W =
[[128 131 133 124 130 122 122 120 116 118 124 122]
 [122 128 124 119 119 153 143 134 120 138 141 125]
 [118 129 148 150 137 132 127 137 124 133 123 130]
 [151 151 125 125 137 117 140 136 138 128 129 119]
 [139 115 119 134 100 137 127 149 128 127 133 116]
 [130 135 137 129 126 138 115 130 128 119 149 130]
 [136 136 116 131 136 116 145 126 125 132 109 127]
 [143 137 130 128 104 121 136 152 140 122 127 127]
 [120 130 121 120 126 153 140 130 119 129 142 122]
 [123 125 133 139 109 130 128 140 127 112 121 152]
 [150 150 124 129 137 116 138 141 135 123 127 119]
 [149 147 118 121 138 120 143 141 134 118 128 115]
 [142 135 126 131 104 122 136 147 131 124 126 125]]
Indices start at 0.
The entry at row 2, column 0?
Answer: 118
The entry directly above 100 is 137
The entry at row 0, column 0 is 128
The entry in the top-right corner -> 122
The entry in row 0 and column 1?
Answer: 131
The entry in the bottom-left corner?
Answer: 142
The entry in row 1 and column 0?
Answer: 122
The entry at row 0, column 2?
Answer: 133
The entry in row 1 and column 1?
Answer: 128
The entry directly below the smallest entry: 126
The top entry of the column that holds the smallest entry is 130
The smallest entry?
Answer: 100
The bottom-right entry is 125
The entry in row 1 and column 2?
Answer: 124

data = [142, 128, 125, 127, 113, 129, 123, 127, 113, 151, 117, 129, 140, 112, 129]
The entry at the centre -> 127
The entry just right of 142? 128

M =
[[145 130 121 128 124 123 130 121 124 129 146 124 153 125 126]
 [122 144 123 127 144 120 121 118 120 129 111 116 125 134 120]
 [141 150 113 129 142 111 111 110 112 133 114 112 140 130 117]
 [137 142 123 128 128 117 123 120 130 132 134 119 134 110 130]
 [121 146 118 129 154 119 121 118 107 124 104 120 123 146 122]
 [109 129 129 129 146 130 126 134 121 125 108 130 112 153 127]]
Rows and columns are numbered from 0.
The entry just right of the largest entry: 119
Which number is the bottom-left entry?
Answer: 109
Which number is the top-right entry?
Answer: 126
The entry at row 0, column 2 -> 121
The maximum is 154
Which number is the entry at row 0, column 0?
Answer: 145
The bottom entry of the column that holds the smallest entry is 108
Which number is the entry just left of the largest entry?
Answer: 129
The entry in the bottom-right corner -> 127
Which number is the entry in row 2 and column 0?
Answer: 141
Which number is the smallest entry?
Answer: 104
The top entry of the column that holds the largest entry -> 124
Which number is the entry at row 2, column 1?
Answer: 150
Which number is the entry directly above the largest entry?
Answer: 128
Which number is the entry in row 0 and column 1?
Answer: 130
Which number is the entry just right of the smallest entry?
Answer: 120
The entry just left of 133 is 112
The bottom entry of the column that holds the largest entry -> 146
Which number is the entry in row 1 and column 0?
Answer: 122

a =
[[131 127 124 127 128 126 132 133 135 136 123 132]
 [142 134 142 127 125 137 130 132 137 141 108 123]
 [130 143 136 123 127 130 132 134 136 133 123 132]
 [126 135 128 125 130 122 131 133 120 129 128 136]
 [122  99 120 130 127 120 126 115 140 131 132 128]]
The entry directly above the largest entry: 134
Report the top entry of the column that holds the largest entry.
A: 127
Report the first entry in reading order.
A: 131
Report the largest entry in the first row.
A: 136
The smallest entry in the last column is 123
Report the entry just right of the largest entry.
A: 136
The smallest entry in the first row -> 123
The 3rd smallest entry is 115
Report the 2nd-last entry, reading row by row.
A: 132
The entry directly above the smallest entry -> 135
Report the 4th entry in reading order.
A: 127
Report the largest entry in the last row.
A: 140
Report the smallest entry in the first column.
A: 122
The entry just left of the largest entry -> 130
The entry just right of the smallest entry: 120
The 3rd entry in reading order -> 124
Report the minimum.
A: 99
The 3rd entry on the diagonal from the top-right corner -> 133
Report the last entry of the smallest entry's row.
A: 128
Report the maximum.
A: 143

B =
[[114 124 146 127 129 127]
 [149 117 110 127 127 130]
 [125 141 131 128 128 127]
 [120 150 135 128 128 127]
 [130 152 127 128 128 128]
 [117 152 137 129 129 127]]
The entry just left of 141 -> 125
Read off the entry directly below 110.
A: 131
Read off the 2nd entry on the main diagonal.
A: 117
Read off the 1st entry on the main diagonal.
A: 114
Read off the third entry, reading row by row.
A: 146
The bottom entry of the column that holds the smallest entry is 137
Read off the bottom-right entry.
A: 127
The 2nd entry from the end, reading row by row is 129
The entry directly below 120 is 130
The second entry, reading row by row -> 124
Read off the fourth entry, reading row by row.
A: 127
Read off the entry in the top-right corner.
A: 127
The entry just right of the smallest entry: 127

grid =
[[128, 124, 141, 149, 135, 113],
 [104, 129, 122, 142, 129, 118],
 [116, 143, 145, 124, 121, 114],
 [149, 120, 124, 141, 117, 137]]
Counting starts at 0.
The entry at row 0, column 0: 128
The entry at row 0, column 2 is 141
The entry just left of 135 is 149
Which number is the bottom-left entry?
Answer: 149
The entry in the bottom-right corner -> 137
Which number is the entry directly below 104?
Answer: 116
The top-right entry is 113
The entry in row 1 and column 0 -> 104
Which number is the entry in row 0 and column 1?
Answer: 124
